Rows lie near named flat spaces through zero. A row that begins with a name and a colon came from that space; any other row is followed by the name of its block's space that it lies nearest.
nura_nof: [  2.4  -3.7   9.8 -12.7  -9.9 -32.0  23.3  12.7  -3.9  59.3   1.3  -7.5
  15.6  18.9 -27.0  -3.4  -1.3 -11.5 -14.0  13.2 -12.2]
gar_fonav: [ -6.7  14.5  31.6  63.1  11.0 -30.7 -30.8   4.3 -28.5 -20.4   6.7  11.9
 -29.8  12.3 -22.9  -0.8  21.3 -14.3  14.4 -32.8  37.0]
[  6.5  26.4 -17.4 -18.2 -13.3  14.1 -18.8 -14.4  21.7  -2.8   0.5 -17.1
  -2.6 -18.4 -20.1   7.0 -11.8   8.8   2.5 -32.6  -2.2]
gar_fonav
mato_nasul: [-30.1   0.3   2.6  27.2  24.6  -7.1   0.8   1.3   0.9 -24.4   1.7   3.9
  18.2  -4.8   6.1  21.6  -4.3  26.1 -20.0   4.6  -0.2]
[ 41.5  23.8 -12.5  18.6  23.7  23.4  33.9 -50.6 -31.9  78.9  -1.7  46.6
  42.7  60.8  -2.5 -72.9  21.8  -3.7 -19.3 -13.8   5.9]
mato_nasul
mato_nasul: [-22.1  14.1   9.7  30.1 -15.4  19.6  16.7  -0.4  -1.9  11.0   1.5  21.9
  17.8  31.9   2.3 -14.9  16.8  -4.0 -16.9 -13.1  17.6]
domel_sako: [ -0.6 -20.0  -8.6  -5.0  39.5 -22.0 -27.3   7.7 -12.7  21.3  14.0   0.3
 -14.0 -12.0  21.3   5.8  14.9   1.1  10.7 -14.5  11.0]
[  3.3  30.4 -16.1 -12.2  13.9  -4.6  -0.9   2.4 -31.7 -24.8 -42.0  24.9
   6.3   7.8  22.7 -11.9 -46.3 -18.9 -23.2  12.0   4.0]
domel_sako
sidu_fil: [ 15.6  19.5   7.0 -18.6  22.2  -2.1  -6.6   9.6   7.0   5.3  17.1  18.1
 -27.1  19.4 -26.4  12.8   7.5  -0.7  46.0  -1.7   1.5]
domel_sako: [ -7.0 -40.5  22.1   8.9 -30.7 -42.0  -7.0  28.8   4.8  38.1 -49.3 -30.8
   0.0  30.9  51.6  -3.4   1.3   1.4   6.2 -14.7  13.2]
fad_totul: [ -1.5   1.5   3.3  12.5  12.5  12.6 -10.6 -23.4   8.5   0.5  -6.4 -28.5
  10.6  17.9  13.9  -3.1   9.5   3.4 -29.7   0.3  20.2]
viput_garum: [  4.9 -26.8 -15.9  -0.6 -16.6  -7.7  24.8  20.1  26.4   7.7  11.2  -6.1
   9.1   7.7 -15.0   4.4   9.5 -14.5 -14.3  22.5   1.9]
[ -7.8  -9.8   3.2 -24.3  10.1  17.6   5.4   5.2   0.0 -17.5  -4.7   0.2
  12.2 -18.1  21.9   0.9   6.2   2.3   2.5  14.7  13.8]
nura_nof
viro_fivog: [-14.8 -25.1 -47.2  26.4 -14.6  18.2 -18.3 -11.6  -3.7  -9.9  25.5  26.1
 -22.1 -11.1  -7.6 -24.6  48.1  45.3  11.8  -5.7 -14.6]
[ -0.6  30.9  16.0   4.4   1.8  -7.6 -23.3 -33.8 -14.7 -10.8 -34.2   3.8
 -18.0   6.0  33.8   8.6  -0.7   3.3  15.1 -21.9  -8.7]
viput_garum

Each name stands for a flat space through zero: a line, a plane or more. A row that begins with a name and a colon came from that space; any other row is followed by the name of the space it lies nearest, among the names in its block.
gorvob: [-16.8  63.5  17.8 -29.4 -12.5 -37.2  40.8  16.9   7.7  -7.7  35.4  21.9
 -28.0  13.8   6.2  17.7 -10.7   2.3 -13.8  20.7 -45.2]
vevalpazez: [ 16.6  -5.5 -25.6 -16.7 -14.2 -29.8   0.6  -4.6  26.6 -10.8   0.4   5.9
  13.9   2.2   3.6   0.1  11.1  -8.6 -29.7  22.2  30.5]
zevepvosu: [  3.1   8.2  14.3   8.4  -1.6 -22.5   4.2   9.7   3.3   2.7   7.3   4.3
  -2.4   5.5   7.3   8.8  12.4  -3.7 -13.8  10.4  14.5]
vibilup: [ -6.2 -12.0 -15.9 -23.3  -7.8 -11.0  -1.1  -9.9   3.7   7.8  -9.8  -9.1
   2.1  -0.2   6.2   4.4  16.8   5.2  -5.1   3.6  24.1]
tasepotul: [  8.5  -0.7   1.8   1.1  -8.8   2.9  -0.8 -23.1 -20.0  17.2  -0.5 -24.5
   1.6   7.0   8.5  14.0 -18.8 -15.8   3.0  -6.5 -17.0]
vibilup: [  5.9 -13.3   0.8   4.4 -21.1 -21.6  10.3  -1.0   3.3 -10.2 -14.7   1.3
  -2.9 -16.7   2.2   4.4  11.7 -25.7   5.6   6.1   6.4]
ventona: [ 19.4  41.4 -17.1 -34.4 -31.6  29.2   3.6  26.9  31.2   5.9  -9.1  -9.2
 -11.7  15.6   0.9  29.7  17.9  17.6 -31.8 -17.3  39.0]
golakmemi: [ -3.7  24.3  -6.0   8.8   2.7  13.0  20.3  -0.1   5.9  -8.3 -17.6  19.2
  20.4  14.0  14.1  26.1  -5.4 -13.0  -9.6 -10.0 -19.7]
[ -1.1  16.6  -2.9 -18.4  15.5   2.6   0.2  -4.0  -8.6  21.6  -4.5   2.7
   1.1   4.7   1.3  11.3  -4.3  -2.6  15.3   1.4  30.2]
vibilup
[  1.2   7.1   2.5  -2.0   0.8  -1.9   1.1  -2.3   0.9  -1.8  -7.2  -0.9
  -3.0   2.3   3.1  -1.3  -5.7  -7.4 -12.6   4.3  -3.0]
zevepvosu
[ 2.3  1.0  0.0 -2.9 -2.9  4.9 -1.5  0.5  2.2 -1.4 -3.5  1.1  7.6  1.8
 -1.3  0.1 -4.3  1.1 -0.2 -4.3  0.9]
zevepvosu
golakmemi: [-14.6   0.3  26.5 -39.0  24.5  15.9 -18.9  25.6 -36.2 -31.1  10.2   1.9
  -5.3  -9.8   4.5 -19.4 -28.0  15.1 -35.3 -12.5 -28.4]
[ -6.9 -22.8 -17.4  -9.1  17.3  11.5 -12.3  12.4 -11.1  -9.2   9.5 -20.0
 -28.4   0.1   8.4 -12.4  -1.1  51.1 -32.3 -14.5  10.4]
golakmemi
dositagek: [  0.1  21.0  -7.9 -18.0  19.5 -37.8  -7.0  -1.2   4.4   4.9   3.6 -21.6
  16.6  26.5  -2.2  26.3   2.5  -9.0   9.3  -1.4  16.8]
[ -3.1   0.5   0.8 -22.4  -5.1  -4.7 -11.8  -0.8   2.7  -7.9   6.2  -9.9
  13.0  21.0   6.6  -4.0   1.7  23.2 -10.9 -11.5 -14.2]
vibilup
[ 10.1  17.0  13.1   0.1  -3.1  13.4 -11.9  17.7   7.7  -9.9  27.9  -0.9
  10.3  17.6   2.6 -15.7 -11.2  27.5   1.5  -9.3  -7.9]
vibilup
zevepvosu: [ -3.8 -11.8 -23.9  -5.2   3.2  18.4  -6.7  -8.6  -3.5  -3.0   4.9   1.1
   4.5 -18.2 -13.5  -6.2  -3.0   5.5  18.1 -11.3  -4.4]
[ -2.6  -2.4  11.8  12.0  32.6 -16.5 -14.2  -1.2 -21.8  18.5 -27.7 -37.6
  13.1  11.5  -0.3 -14.8 -32.5 -13.5  26.8  21.7  10.1]
tasepotul
[  0.2 -22.4   1.1 -21.6 -30.4 -17.6   2.5   0.5   5.3  -5.1   0.6  -6.5
  10.5  19.6   9.6   5.4  13.3   3.4   4.4   0.3  -9.4]
vibilup

Rows lie near named flat spaces through zero. A row that begins with a name and a colon came from that space; any other row is followed by the name of its block's space that it lies nearest.
zofi_kufo: [ 26.4  16.5  17.7   3.5  13.5   3.1 -19.5 -28.8 -17.3   6.5 -15.9  35.5
 -10.7 -11.5 -36.5  20.0 -42.0 -31.2  34.9  -1.0  -3.4]
leros_livo: [-20.6 -10.3  -7.8  -5.6  -0.6 -20.7 -14.3  -0.9   6.4 -22.8 -11.1  30.7
  19.1 -27.2  -4.3 -29.4 -10.9 -10.2  -1.0  12.1 -14.4]
zofi_kufo: [ -3.7   9.6 -17.5   4.1   1.0 -13.6  25.6  24.7  26.3   3.5 -10.5   9.7
 -10.0 -13.1  27.9   9.2   3.2  24.6 -10.9 -29.2  -9.4]
leros_livo: [-32.1 -25.0 -20.0 -20.5  -1.5 -18.7  25.3 -26.1   4.3 -53.3 -22.2  31.7
  23.9   9.6   1.1   1.8   8.0   5.3  14.2   9.8   2.1]
getid_tobu: [  1.1 -18.3  -1.7   0.9   7.4  -8.8  -4.0  -4.2 -24.2   0.6 -11.2 -21.6
   3.6 -12.7  17.6   6.1   9.2  -7.0  -7.2   8.0  -7.1]
pelen_dufev: [ -0.9  11.1  25.5 -32.2  21.0 -12.4  13.9 -23.0 -22.8 -15.2   7.6  27.6
   2.9   4.6  18.2  14.2  -3.0  25.1  -9.7  52.4   2.7]
rik_vap: [-14.2  -4.9  -2.7  43.5   8.3  25.3  -9.3   7.7   4.2  43.5  14.0  27.7
  13.9  -3.9  18.4  23.9   5.7 -10.6 -31.2  22.7  -6.8]
faz_voko: [ -3.6   5.8   3.5   5.1   3.3 -10.0  -6.0  -9.8  -6.2  -7.2   8.9  -5.4
  12.1   4.8   8.8   9.1  -2.1  -7.9  -0.7   6.9  -5.6]
far_muz: [-33.8 -36.6   4.2 -59.5 -11.5   3.3   1.3 -15.7  -8.6  10.7   9.4 -14.1
 -48.5 -23.5  16.0 -19.4   3.7 -14.6 -11.1 -14.1   1.6]
[ -5.9  -0.6  -0.1  14.2 -14.9   4.1 -16.6  19.5 -16.4  19.6  21.1  -1.4
 -18.1  16.0  17.4 -16.6   1.9   5.2   0.0  -2.5   9.6]
leros_livo
[ 12.7 -10.1  -5.5  21.1 -13.9  14.0  -3.7 -25.1  -4.2 -28.8   2.5   7.4
  -4.2 -21.4  -0.6   5.1  11.3 -21.6 -23.0 -10.0  12.8]
getid_tobu
[ -4.7  14.9  12.3 -29.9   9.6  -0.2  12.0  -4.6   1.6 -38.8   6.0 -21.9
   6.7  13.6 -23.6  48.5  29.5  -6.7  -6.7  -5.6   6.8]
leros_livo
tikip_mena: [  1.6   5.3  -2.9   6.8  -2.0  -2.2   0.3  -4.4   6.1 -15.5   4.4   8.2
   7.3 -10.8 -11.6  -6.1   6.4   5.8  16.1   6.7 -17.5]
[ -5.3  35.2   6.9  -1.0 -40.9   5.5  30.8  -5.0 -13.5 -33.2  -6.8  -6.1
  32.3  -4.1   7.7  15.4 -15.3 -32.6   0.7  54.4 -13.6]
faz_voko
[-22.0  -9.5 -30.6 -14.2  -4.6   0.9  -3.8  -1.5  12.1  15.7 -14.2   5.4
   1.6  15.6   0.3 -18.5  54.3  -5.6  -5.8  11.1 -22.3]
zofi_kufo
[-18.6  -4.1  18.2  -9.2   1.2  16.3  15.1  22.2  11.2   3.8  14.5   8.8
   7.9 -21.3   0.5  12.3 -11.2  14.2  24.2   9.0  31.9]
far_muz
far_muz: [ 14.4  13.1  -3.4  16.4  -4.0 -12.1 -17.5  -8.3  16.1  -2.2   8.0   3.8
  19.7 -14.2  18.6  -9.4  24.1   5.1  15.7  10.8 -24.0]
